Here is a tiny trained network, its code and every weight. The questions are about switching its units off for an input and a class, where a switched-off unit gives its printed mean instead of its output.

import numpy as np


def w(rows, s, z=0):
    codes = np.array(rows[::2]) - 128.0
    scale = np.full(codes.shape[1], s)
    scale[-1] = z or s
    return codes * scale


def norm(h):
    return h / np.sqrt((h * h).mean(-1, keepdims=True) + 1e-5)


def f(y):
    return y / 2 * (1 + np.tanh(0.7978845608 * (y + 0.044715 * y**3)))


def log_softmax(a):
    a = a - a.max(-1, keepdims=True)
    return a - np.log(np.exp(a).sum(-1, keepdims=True))


def net(x, mask):
    res = np.array(x, float).reshape(1, 4) / 4 @ E
    u = 0
    for l in range(3):
        y = f(norm(res) @ A[l][:, :-1].T + A[l][:, -1])
        res = res + np.where(mask[u : u + 12], y, B[l][:, -1]) @ B[l][:, :-1]
        u += 12
    return log_softmax(norm(res)[-1] @ U[:, :-1].T + U[:, -1])


A, B = {}, {}
E = w([
[185,74,97,121,147],'x0',
[90,168,103,45,181],'x1',
[3,37,144,167,196],'x2',
[146,204,113,240,224],'x3',
],0.004)
A[0] = w([
[139,102,151,160,155,49],'L0N1',
[223,43,111,100,213,53],'L0N2',
[120,116,101,145,116,56],'L0N3',
[78,108,149,142,174,217],'L0N4',
[71,197,227,127,113,2],'L0N5',
[164,84,183,254,23,103],'L0N6',
[186,59,91,126,162,108],'L0N7',
[154,83,29,154,147,60],'L0N8',
[112,80,155,114,137,162],'L0N9',
[77,186,9,41,173,102],'L0N10',
[169,180,89,137,127,96],'L0N11',
[74,182,215,172,75,116],'L0N12',
],0.0071,0.0029)
B[0] = w([
[77,155,102,118,107,117],'L0N1',
[155,108,246,131,196,167],'L0N2',
[112,133,132,100,152,102],'L0N3',
[189,145,83,150,85,235],'L0N4',
[153,100,230,81,198,129],'L0N5',
[204,84,1,50,222,254],'L0N6',
[122,183,241,128,105,162],'L0N7',
[146,123,200,132,144,134],'L0N8',
[132,159,111,91,106,182],'L0N9',
[210,75,26,82,197,218],'L0N10',
[126,129,96,148,76,159],'L0N11',
[245,56,209,65,216,172],'L0N12',
],0.0053,0.003)
A[1] = w([
[63,222,63,113,169,127],'L1N1',
[19,43,120,137,214,158],'L1N2',
[83,232,111,251,119,5],'L1N3',
[155,193,230,177,222,98],'L1N4',
[65,227,138,47,191,87],'L1N5',
[214,89,63,109,184,162],'L1N6',
[135,121,237,38,189,217],'L1N7',
[171,85,151,192,95,64],'L1N8',
[74,2,137,201,173,97],'L1N9',
[216,209,76,107,68,174],'L1N10',
[12,42,94,177,166,179],'L1N11',
[85,132,166,80,21,156],'L1N12',
],0.0062,0.0013)
B[1] = w([
[164,67,94,173,86,144],'L1N1',
[164,218,170,41,109,187],'L1N2',
[42,101,110,176,76,142],'L1N3',
[107,67,146,201,137,169],'L1N4',
[247,91,150,174,171,136],'L1N5',
[25,171,112,132,160,255],'L1N6',
[161,39,142,254,117,181],'L1N7',
[147,137,86,13,199,132],'L1N8',
[167,171,120,71,104,175],'L1N9',
[104,170,199,111,128,204],'L1N10',
[184,227,145,116,86,173],'L1N11',
[70,76,101,219,106,153],'L1N12',
],0.0059,0.0053)
A[2] = w([
[146,84,177,145,149,122],'L2N1',
[170,112,236,114,164,210],'L2N2',
[77,103,172,197,95,197],'L2N3',
[126,102,97,122,79,79],'L2N4',
[181,118,39,100,130,5],'L2N5',
[146,206,148,123,75,73],'L2N6',
[18,150,122,166,130,104],'L2N7',
[144,171,121,178,172,193],'L2N8',
[111,98,135,78,96,120],'L2N9',
[150,65,108,70,98,185],'L2N10',
[130,109,87,95,173,131],'L2N11',
[2,166,112,103,132,155],'L2N12',
],0.0095,0.0022)
B[2] = w([
[74,128,243,109,125,157],'L2N1',
[254,96,209,118,120,213],'L2N2',
[109,97,65,45,149,180],'L2N3',
[133,92,81,152,109,139],'L2N4',
[167,151,107,121,152,188],'L2N5',
[41,192,202,23,179,190],'L2N6',
[127,76,103,121,120,149],'L2N7',
[100,92,129,144,2,253],'L2N8',
[107,152,133,195,119,180],'L2N9',
[110,186,110,240,134,239],'L2N10',
[191,95,80,107,121,206],'L2N11',
[100,49,217,94,166,175],'L2N12',
],0.006,0.0038)
U = w([
[90,251,164,32,91,147],'0',
[197,145,4,134,157,143],'1',
[20,88,83,227,36,147],'2',
[226,99,228,169,111,137],'3',
[90,44,132,68,161,132],'4',
[98,127,133,128,128,17],'5',
[80,147,145,155,171,3],'6',
[89,137,140,142,150,1],'7',
],0.016,0.024)

Each question gives the input, the list of numbers given to net, and the class t.
The units are the neurons (one row each of A and B). Each row of codes is followed by its name. A weight is (code - 128) times the scale printed after its matrix; where a second scale follows, it is the last column's (A, B and U).
mask holds one flag per neuron, layer by layer. A switched-off neuron (its flag False) gives its mean, the last column of its row in B, instead of its output. The means were averaged over made-up inputs and are rounded, as every weight is.
A unit's drop is (log p(t) with every unit on - log p(t) with that unit switched off) / (log p(t) with every unit on - log p(t) with every unit switched off).
The circuit of an input: a set's keep is (log p(t) with only the set's units on - log p(t) with every unit switched off) / (log p(t) with every unit on - log p(t) with every unit switched off). Starting from the 12 units with the biggest drops (on a tie, the unit counted first), units are removed one at a time, each time the one whose removal leaves the highest keep (on an exact tie, the one counted first), for as long as the keep stays at least 0.8.
units of the circuit, in order: the units of the circuit, biggest drop first
most important unit: the unit with the biggest drop
top k neurons: the k neurons with the biggest drops, biggest first
top k neurons in layer l: the k neurons of layer l with the biggest drops, biggest first
drop when u is switched off: that unit's drop, to one decimal
input [-7,-8,-2,-5], class 1: top neuron : L0N6
input [7,-7,3,-5], class 1: top 3 neurons in layer 0 : L0N6; L0N12; L0N5
input [4,-8,8,-6], class 0: units of the circuit, in order : L1N11; L1N2; L1N9
input [-8,1,7,6], class 3: top 3 neurons : L0N12; L0N5; L1N2
input [0,-4,1,7], class 2: top 2 neurons : L0N10; L2N8
input [8,0,7,-3], class 3: top 3 neurons : L0N2; L0N7; L2N2
input [5,-2,7,-8], class 2: top 2 neurons : L1N12; L0N9
input [4,1,6,6], class 0: units of the circuit, in order : L1N2; L1N11
input [0,-8,-6,-7], class 1: top 3 neurons : L0N6; L1N2; L2N8
input [-5,7,8,6], class 0: top 3 neurons : L1N2; L1N11; L0N6
input [7,2,5,-8], class 2: top 2 neurons : L1N12; L0N12
input [8,6,-5,0], class 3: top 2 neurons : L0N2; L0N6
input [-4,0,-5,-7], class 2: top 2 neurons : L1N12; L1N2
input [-7,4,2,0], class 3: most important unit : L0N5
input [2,-8,5,8], class 1: top 4 neurons in layer 1 : L1N8; L1N10; L1N9; L1N7
input [2,-1,4,6], class 2: top 2 neurons : L0N4; L1N3
input [-6,2,-5,-1], class 3: top 2 neurons : L0N5; L0N4
input [-6,-7,5,7], class 1: top 2 neurons in layer 2 : L2N6; L2N1
input [-4,-7,5,4], class 1: top 2 neurons : L0N6; L0N12
input [-4,6,-3,5], class 1: units of the circuit, in order : L0N10
input [-5,-7,2,7], class 1: top 3 neurons in layer 0 : L0N6; L0N12; L0N7
input [7,-2,-8,-5], class 0: top 2 neurons in layer 0 : L0N12; L0N5
input [7,-2,8,-6], class 0: top 2 neurons in layer 1 : L1N11; L1N2
input [2,3,7,-6], class 0: drop when L1N2 is switched off : 0.7
input [-8,2,-6,-3], class 3: drop when L0N12 is switched off : 0.1
input [3,-4,-2,-7], class 2: drop when L2N2 is switched off : 0.0
